Below are the code and all the weights of a small trained network. Each question names an input and a class and asks about switching units off, where a switched-off unit gives its printed mean instead of its output.

import numpy as np


def w(rows, s, z=0):
    codes = np.array(rows[::2]) - 128.0
    scale = np.full(codes.shape[1], s)
    scale[-1] = z or s
    return codes * scale


def norm(h):
    return h / np.sqrt((h * h).mean(-1, keepdims=True) + 1e-5)


def f(y):
    return np.maximum(y, 0)


def log_softmax(a):
    a = a - a.max(-1, keepdims=True)
    return a - np.log(np.exp(a).sum(-1, keepdims=True))


def net(x, mask):
    res = np.array(x, float).reshape(1, 8) / 4 @ E
    u = 0
    for l in range(4):
        y = f(norm(res) @ A[l][:, :-1].T + A[l][:, -1])
        res = res + np.where(mask[u : u + 8], y, B[l][:, -1]) @ B[l][:, :-1]
        u += 8
    return log_softmax(norm(res)[-1] @ U[:, :-1].T + U[:, -1])


A, B = {}, {}
E = w([
[133,112,145,119,157,132,138,144],'x0',
[118,132,121,133,112,129,124,118],'x1',
[115,254,98,72,201,18,232,64],'x2',
[129,148,254,126,14,45,211,180],'x3',
[141,133,117,131,118,128,130,127],'x4',
[122,127,117,135,116,126,130,120],'x5',
[99,109,128,145,134,120,140,120],'x6',
[176,85,216,139,136,86,85,28],'x7',
],0.0065)
A[0] = w([
[139,122,193,164,63,126,150,183,122],'L0N0',
[104,93,74,150,101,82,85,253,4],'L0N1',
[129,129,177,104,80,114,177,146,105],'L0N2',
[188,89,153,158,98,135,82,124,97],'L0N3',
[106,65,79,115,123,131,80,128,165],'L0N4',
[144,109,113,83,93,134,136,157,153],'L0N5',
[151,138,140,99,143,127,124,99,10],'L0N6',
[148,144,131,90,110,131,104,184,162],'L0N7',
],0.0076,0.0023)
B[0] = w([
[88,36,105,1,19,160,96,134,253],'L0N0',
[96,138,118,118,110,202,118,144,199],'L0N1',
[166,148,183,186,111,114,191,121,216],'L0N2',
[72,50,226,193,133,90,91,152,241],'L0N3',
[218,173,159,128,195,143,113,177,228],'L0N4',
[57,129,117,162,173,184,119,95,170],'L0N5',
[137,143,79,130,128,139,148,86,147],'L0N6',
[62,122,119,176,100,128,136,112,176],'L0N7',
],0.0071,0.0046)
A[1] = w([
[191,50,161,160,135,76,113,2,250],'L1N0',
[160,73,94,129,89,180,156,182,124],'L1N1',
[125,143,165,122,89,95,185,162,61],'L1N2',
[163,136,161,137,107,99,47,135,175],'L1N3',
[109,121,128,49,173,133,153,102,117],'L1N4',
[105,132,127,52,62,73,155,152,99],'L1N5',
[132,88,127,163,122,147,62,183,59],'L1N6',
[156,129,152,99,184,124,144,184,232],'L1N7',
],0.0087,0.0017)
B[1] = w([
[178,122,136,69,140,103,60,94,254],'L1N0',
[115,153,162,72,103,164,141,106,194],'L1N1',
[167,186,74,252,163,203,159,110,186],'L1N2',
[134,106,137,148,139,93,189,173,188],'L1N3',
[135,75,95,99,69,92,85,94,166],'L1N4',
[50,117,176,138,198,168,133,108,196],'L1N5',
[112,197,119,254,210,208,151,84,213],'L1N6',
[72,160,110,176,81,127,111,103,165],'L1N7',
],0.0079,0.0075)
A[2] = w([
[131,192,98,205,254,117,123,135,79],'L2N0',
[158,30,194,115,50,211,72,229,170],'L2N1',
[82,133,55,134,150,61,173,114,149],'L2N2',
[198,94,95,37,127,115,121,156,4],'L2N3',
[103,151,153,65,112,170,130,94,158],'L2N4',
[49,121,169,211,169,131,101,184,86],'L2N5',
[158,86,113,178,109,189,80,126,141],'L2N6',
[137,204,154,129,62,58,178,109,128],'L2N7',
],0.0074,0.0035)
B[2] = w([
[107,112,166,124,14,60,121,168,212],'L2N0',
[116,133,83,59,80,1,157,62,255],'L2N1',
[180,120,33,110,137,186,70,220,178],'L2N2',
[167,152,16,78,199,135,124,65,136],'L2N3',
[103,58,97,118,211,118,3,130,167],'L2N4',
[149,163,93,131,156,113,134,132,199],'L2N5',
[147,172,195,143,133,115,252,136,208],'L2N6',
[157,92,176,202,143,182,95,130,172],'L2N7',
],0.0075,0.0076)
A[3] = w([
[99,118,33,105,99,165,164,135,3],'L3N0',
[139,126,158,158,135,190,127,59,58],'L3N1',
[56,69,144,44,91,78,135,146,123],'L3N2',
[104,147,75,67,95,139,109,166,26],'L3N3',
[153,156,221,160,136,92,159,67,87],'L3N4',
[86,175,97,89,135,174,149,173,109],'L3N5',
[38,153,115,194,81,207,237,181,137],'L3N6',
[120,200,124,114,152,254,138,112,32],'L3N7',
],0.0096,0.0032)
B[3] = w([
[133,86,197,141,78,158,152,161,161],'L3N0',
[145,150,152,164,149,59,106,254,162],'L3N1',
[136,142,123,68,72,152,151,79,178],'L3N2',
[130,117,183,70,62,132,128,167,155],'L3N3',
[117,43,120,182,154,97,136,228,215],'L3N4',
[134,85,141,168,126,88,118,217,171],'L3N5',
[140,202,71,93,186,174,105,49,246],'L3N6',
[127,158,121,171,144,91,162,96,171],'L3N7',
],0.011)
U = w([
[121,237,84,177,197,183,154,129,239],'0',
[166,80,187,213,191,74,117,209,202],'1',
[73,170,126,50,74,198,160,56,121],'2',
[124,47,200,111,48,62,169,85,47],'3',
[141,119,103,87,67,153,91,252,143],'4',
[186,134,98,63,159,79,47,49,5],'5',
],0.017,0.0021)

Each question gives the input, the list of numbers given to net, and the class t.
The units are the neurons (one row each of A and B). Each row of codes is followed by its name. A weight is (code - 128) times the scale printed after its matrix; where a second scale follows, it is the last column's (A, B and U).
mask holds one flag per neuron, layer by layer. A switched-off neuron (its flag False) gives its mean, the last column of its row in B, instead of its output. The means were averaged over made-up inputs and are rounded, as every weight is.
A unit's drop is (log p(t) with every unit on - log p(t) with that unit switched off) / (log p(t) with every unit on - log p(t) with every unit switched off).
The circuit of an input: a set's keep is (log p(t) with only the set's units on - log p(t) with every unit switched off) / (log p(t) with every unit on - log p(t) with every unit switched off). Starting from the 12 units with the biggest drops (on a tie, the unit counted first), units are removed one at a time, each time the one whose removal leaves the highest keep (on an exact tie, the one counted first), for as long as the keep stays at least 0.8.
circuit, biggest first: the units of the circuit, biggest drop first
top k neurons: the k neurons with the biggest drops, biggest first
top k neurons in layer l: the k neurons of layer l with the biggest drops, biggest first
drop when u is switched off: that unit's drop, to one decimal
input [-4,-1,-5,5,4,-5,-3,2], class 3: circuit, biggest first : [L2N1]
input [-8,-4,5,0,6,-2,4,-3], class 4: circuit, biggest first : [L2N2; L1N6]
input [8,-5,-3,3,1,-8,-4,2], class 3: top 2 neurons : [L0N0; L2N1]
input [1,-2,3,1,-6,-2,-5,8], class 1: top 2 neurons : [L0N0; L3N6]
input [-7,-3,-6,0,7,-7,2,0], class 0: top 3 neurons : [L1N6; L1N0; L3N6]
input [-8,6,1,-2,-3,5,1,-8], class 4: top 2 neurons in layer 1 : [L1N6; L1N2]
input [1,-2,-5,3,-3,0,1,4], class 3: top 2 neurons : [L0N0; L2N1]
input [-3,-5,3,7,-6,-1,4,0], class 0: top 3 neurons : [L1N2; L3N6; L1N0]
input [1,-2,1,-7,2,-6,0,-8], class 4: top 2 neurons : [L0N3; L1N2]
input [6,5,0,7,-7,-4,-1,-5], class 2: top 2 neurons : [L0N0; L1N6]
input [7,-6,-1,3,-7,-5,-3,1], class 3: top 2 neurons : [L0N0; L3N6]
input [-4,-2,1,8,-5,-3,3,-3], class 0: top 2 neurons : [L1N2; L0N2]
input [1,-2,-5,5,2,0,-8,1], class 3: top 3 neurons : [L2N1; L0N0; L0N3]
input [8,-5,1,8,-5,4,1,8], class 1: circuit, biggest first : [L3N4]
input [0,3,1,-3,3,0,5,0], class 4: top 2 neurons in layer 2 : [L2N1; L2N2]
input [-5,5,-1,1,0,-6,6,-5], class 2: drop when L1N2 is switched off : 0.3
input [-2,3,7,-5,4,5,7,-7], class 4: drop when L0N2 is switched off : 0.0
input [5,-1,-7,0,-8,4,-6,-6], class 0: drop when L1N6 is switched off : 1.5
